Below is a small trained network, with its code and all its weights. Each question gives an input and a class and asks what happens when units are switched off, that is, made to give their printed mean instead of their output.

import numpy as np


def w(rows, s, z=0):
    codes = np.array(rows[::2]) - 128.0
    scale = np.full(codes.shape[1], s)
    scale[-1] = z or s
    return codes * scale


def f(y):
    return np.maximum(y, 0)


def log_softmax(a):
    a = a - a.max(-1, keepdims=True)
    return a - np.log(np.exp(a).sum(-1, keepdims=True))


def net(x, mask):
    res = np.array(x, float).reshape(1, 7) / 4 @ E
    y = f(res @ A[0][:, :-1].T + A[0][:, -1])
    res = res + np.where(mask, y, B[0][:, -1]) @ B[0][:, :-1]
    return log_softmax(res[-1] @ U[:, :-1].T + U[:, -1])


A, B = {}, {}
E = w([
[162,78,61,64,142,84,136,66],'x0',
[39,39,122,94,160,100,138,205],'x1',
[60,114,73,174,108,128,121,181],'x2',
[1,134,125,88,212,150,202,144],'x3',
[146,190,139,178,95,15,85,209],'x4',
[181,158,17,126,220,152,71,120],'x5',
[177,72,159,91,183,166,50,150],'x6',
],0.0072)
A[0] = w([
[164,60,131,9,181,106,71,100,199],'neuron 1',
[131,126,87,205,185,205,107,93,214],'neuron 2',
[174,177,116,231,57,67,65,182,245],'neuron 3',
[180,2,188,128,83,146,225,63,160],'neuron 4',
[123,163,108,191,218,192,57,160,170],'neuron 5',
[115,173,169,171,140,77,176,104,244],'neuron 6',
[137,133,102,111,108,191,136,153,90],'neuron 7',
[172,189,145,183,80,133,38,85,253],'neuron 8',
[163,61,111,93,42,148,233,91,154],'neuron 9',
[87,132,162,119,140,206,192,152,89],'neuron 10',
[112,123,96,144,96,207,172,115,196],'neuron 11',
],0.0089,0.004)
B[0] = w([
[178,160,228,131,70,116,185,197,218],'neuron 1',
[119,51,144,69,101,140,159,88,196],'neuron 2',
[145,117,143,147,62,118,172,196,249],'neuron 3',
[184,90,185,1,108,162,81,115,202],'neuron 4',
[160,76,187,115,134,40,164,65,197],'neuron 5',
[115,67,87,151,40,156,130,221,185],'neuron 6',
[114,108,120,117,154,148,183,66,141],'neuron 7',
[140,81,198,86,62,51,179,212,227],'neuron 8',
[128,75,222,17,72,159,185,99,186],'neuron 9',
[62,53,109,229,131,186,166,4,169],'neuron 10',
[52,111,108,52,213,112,128,79,171],'neuron 11',
],0.0072,0.012)
U = w([
[72,115,192,224,2,94,123,247,251],'0',
[207,65,207,85,120,100,93,144,180],'1',
[61,70,150,243,207,190,165,79,52],'2',
[36,71,161,68,100,240,77,98,32],'3',
[180,161,104,246,211,169,43,82,3],'4',
[105,42,15,182,118,47,120,134,128],'5',
],0.0078,0.0042)

Each question gives the input, the list of numbers given to net, and the class t.
The units are the neurons (one row each of A and B). Each row of codes is followed by its name. A weight is (code - 128) times the scale printed after its matrix; where a second scale follows, it is the last column's (A, B and U).
mask holds one flag per neuron, in row order. A switched-off neuron (its flag False) gives its mean, the last column of its row in B, instead of its output. The means were averaged over made-up inputs and are rounded, as every weight is.
A unit's drop is (log p(t) with every unit on - log p(t) with that unit switched off) / (log p(t) with every unit on - log p(t) with every unit switched off).
The circuit of an input: a set's keep is (log p(t) with only the set's units on - log p(t) with every unit switched off) / (log p(t) with every unit on - log p(t) with every unit switched off). Starting from all 11 units, units are removed one at a time, each time the one whose removal leaves the highest keep (on an exact tie, the one counted first), for as long as the keep stays at least 0.8.
circuit, biggest first: the units of the circuit, biggest drop first
unit that matters most: the unit with the biggest drop
k most important neurons: the k neurons with the biggest drops, biggest first
drop of u: that unit's drop, to one decimal
input [-3,-6,-2,-5,5,7,-2], class 0: unit that matters most => neuron 3
input [0,5,-3,7,1,-4,-8], class 3: circuit, biggest first => (neuron 3; neuron 8)
input [-4,7,-4,-2,-1,-1,2], class 3: 4 most important neurons => (neuron 8; neuron 3; neuron 5; neuron 6)
input [-1,4,-8,-7,8,7,6], class 0: circuit, biggest first => (neuron 3; neuron 4)
input [-3,-7,-4,1,3,6,-1], class 0: circuit, biggest first => (neuron 4; neuron 8)
input [-6,-1,-7,7,-6,8,-5], class 2: circuit, biggest first => (neuron 10; neuron 4)
input [7,3,8,1,5,4,-3], class 5: 2 most important neurons => (neuron 1; neuron 8)
input [-1,-3,-6,-3,2,-4,4], class 0: drop of neuron 5 => 0.3
input [3,2,8,3,3,4,3], class 5: drop of neuron 4 => 0.3
input [0,0,-7,2,-2,-6,2], class 3: drop of neuron 8 => 0.4
